Here is a tiny trained network, its code and every weight. The questions are about switching its units off for an input and a class, where a switched-off unit gives its printed mean instead of its output.

import numpy as np


def w(rows, s, z=0):
    codes = np.array(rows[::2]) - 128.0
    scale = np.full(codes.shape[1], s)
    scale[-1] = z or s
    return codes * scale


def f(y):
    return np.maximum(y, 0)


def log_softmax(a):
    a = a - a.max(-1, keepdims=True)
    return a - np.log(np.exp(a).sum(-1, keepdims=True))


def net(x, mask):
    res = np.array(x, float).reshape(1, 4) / 4 @ E
    y = f(res @ A[0][:, :-1].T + A[0][:, -1])
    res = res + np.where(mask, y, B[0][:, -1]) @ B[0][:, :-1]
    return log_softmax(res[-1] @ U[:, :-1].T + U[:, -1])


A, B = {}, {}
E = w([
[77,166,193,136,60,208,4,91,197],'x0',
[144,57,232,178,139,119,234,185,195],'x1',
[251,254,218,94,179,96,105,143,120],'x2',
[12,93,205,228,229,73,88,82,65],'x3',
],0.0093)
A[0] = w([
[116,55,38,132,108,161,92,55,81,121],'N1',
[77,124,223,215,213,87,70,80,16,185],'N2',
[82,50,105,160,137,171,174,158,190,186],'N3',
[69,51,63,156,43,182,146,145,123,205],'N4',
[202,169,217,113,142,71,111,121,105,45],'N5',
[176,36,95,83,192,36,132,123,87,14],'N6',
[161,45,253,164,132,140,224,189,224,56],'N7',
[156,215,186,119,164,112,98,165,151,90],'N8',
[132,107,205,146,79,214,36,104,172,171],'N9',
[83,145,196,119,98,251,88,114,207,117],'N10',
[109,138,188,169,131,178,87,60,185,214],'N11',
[28,101,193,128,138,62,89,85,103,2],'N12',
[170,158,61,7,62,229,149,241,223,93],'N13',
[190,232,158,110,131,77,156,84,129,66],'N14',
[110,192,41,69,147,130,82,55,39,70],'N15',
[174,92,73,143,221,113,194,189,45,182],'N16',
[193,83,89,144,120,58,171,121,62,3],'N17',
],0.0072,0.00066)
B[0] = w([
[140,143,187,190,76,50,103,113,58,192],'N1',
[33,158,149,85,84,128,214,183,187,255],'N2',
[166,62,222,207,76,83,139,81,91,195],'N3',
[179,147,180,191,79,54,141,53,164,208],'N4',
[205,140,153,147,76,133,178,16,125,195],'N5',
[133,73,60,98,188,87,116,122,183,191],'N6',
[170,125,190,184,161,203,95,211,66,233],'N7',
[185,129,168,102,38,80,90,71,133,189],'N8',
[218,10,1,85,211,125,107,112,133,199],'N9',
[169,69,60,93,232,136,102,127,117,197],'N10',
[103,72,61,97,188,144,123,116,100,187],'N11',
[91,165,115,75,57,137,128,125,201,204],'N12',
[60,198,137,81,59,147,224,175,171,231],'N13',
[168,186,141,206,91,136,185,69,137,193],'N14',
[128,168,195,218,163,230,67,218,58,209],'N15',
[143,62,85,76,225,112,74,154,156,216],'N16',
[170,56,72,103,194,92,151,128,124,186],'N17',
],0.0072,0.014)
U = w([
[154,85,9,63,159,108,108,111,124,234],'0',
[159,145,153,164,67,61,129,16,108,105],'1',
[44,160,103,68,77,141,184,179,187,2],'2',
[131,146,149,185,131,201,83,210,23,154],'3',
],0.012,0.00079)

Each question gives the input, the list of numbers given to net, and the class t.
The units are the neurons (one row each of A and B). Each row of codes is followed by its name. A weight is (code - 128) times the scale printed after its matrix; where a second scale follows, it is the last column's (A, B and U).
mask holds one flag per neuron, in row order. A switched-off neuron (its flag False) gives its mean, the last column of its row in B, instead of its output. The means were averaged over made-up inputs and are rounded, as every weight is.
A unit's drop is (log p(t) with every unit on - log p(t) with that unit switched off) / (log p(t) with every unit on - log p(t) with every unit switched off).
The circuit of an input: a set's keep is (log p(t) with only the set's units on - log p(t) with every unit switched off) / (log p(t) with every unit on - log p(t) with every unit switched off). Starting from the 12 units with the biggest drops (on a tie, the unit counted first), units are removed one at a time, each time the one whose removal leaves the highest keep (on an exact tie, the one counted first), for as long as the keep stays at least 0.8.
circuit, biggest first: the units of the circuit, biggest drop first
k most important neurons: the k neurons with the biggest drops, biggest first
drop when u is switched off: that unit's drop, to one decimal
input [-6,0,1,6], class 0: 3 most important neurons -> (N13; N16; N6)
input [3,8,-2,0], class 3: circuit, biggest first -> (N7)
input [-4,-3,-6,-5], class 1: 2 most important neurons -> (N4; N2)
input [6,-6,-7,-2], class 1: 4 most important neurons -> (N4; N1; N7; N16)
input [-4,-8,6,7], class 3: 2 most important neurons -> (N15; N13)
input [5,-5,-4,4], class 0: 3 most important neurons -> (N9; N7; N10)
input [4,-4,-1,-6], class 2: 2 most important neurons -> (N13; N7)
input [3,8,-7,6], class 3: 3 most important neurons -> (N7; N5; N8)
input [-4,1,2,5], class 2: 2 most important neurons -> (N2; N9)
input [6,6,3,-5], class 0: 4 most important neurons -> (N9; N10; N15; N2)
input [-6,-7,-8,3], class 1: 3 most important neurons -> (N1; N4; N7)
input [-3,1,-3,5], class 2: 2 most important neurons -> (N2; N9)
input [2,6,-5,-2], class 3: drop when N14 is switched off -> 0.1
input [-4,5,-6,1], class 1: drop when N4 is switched off -> 0.9
input [8,-4,-5,0], class 0: drop when N9 is switched off -> 0.3
input [-4,-8,0,-6], class 3: circuit, biggest first -> (N15)
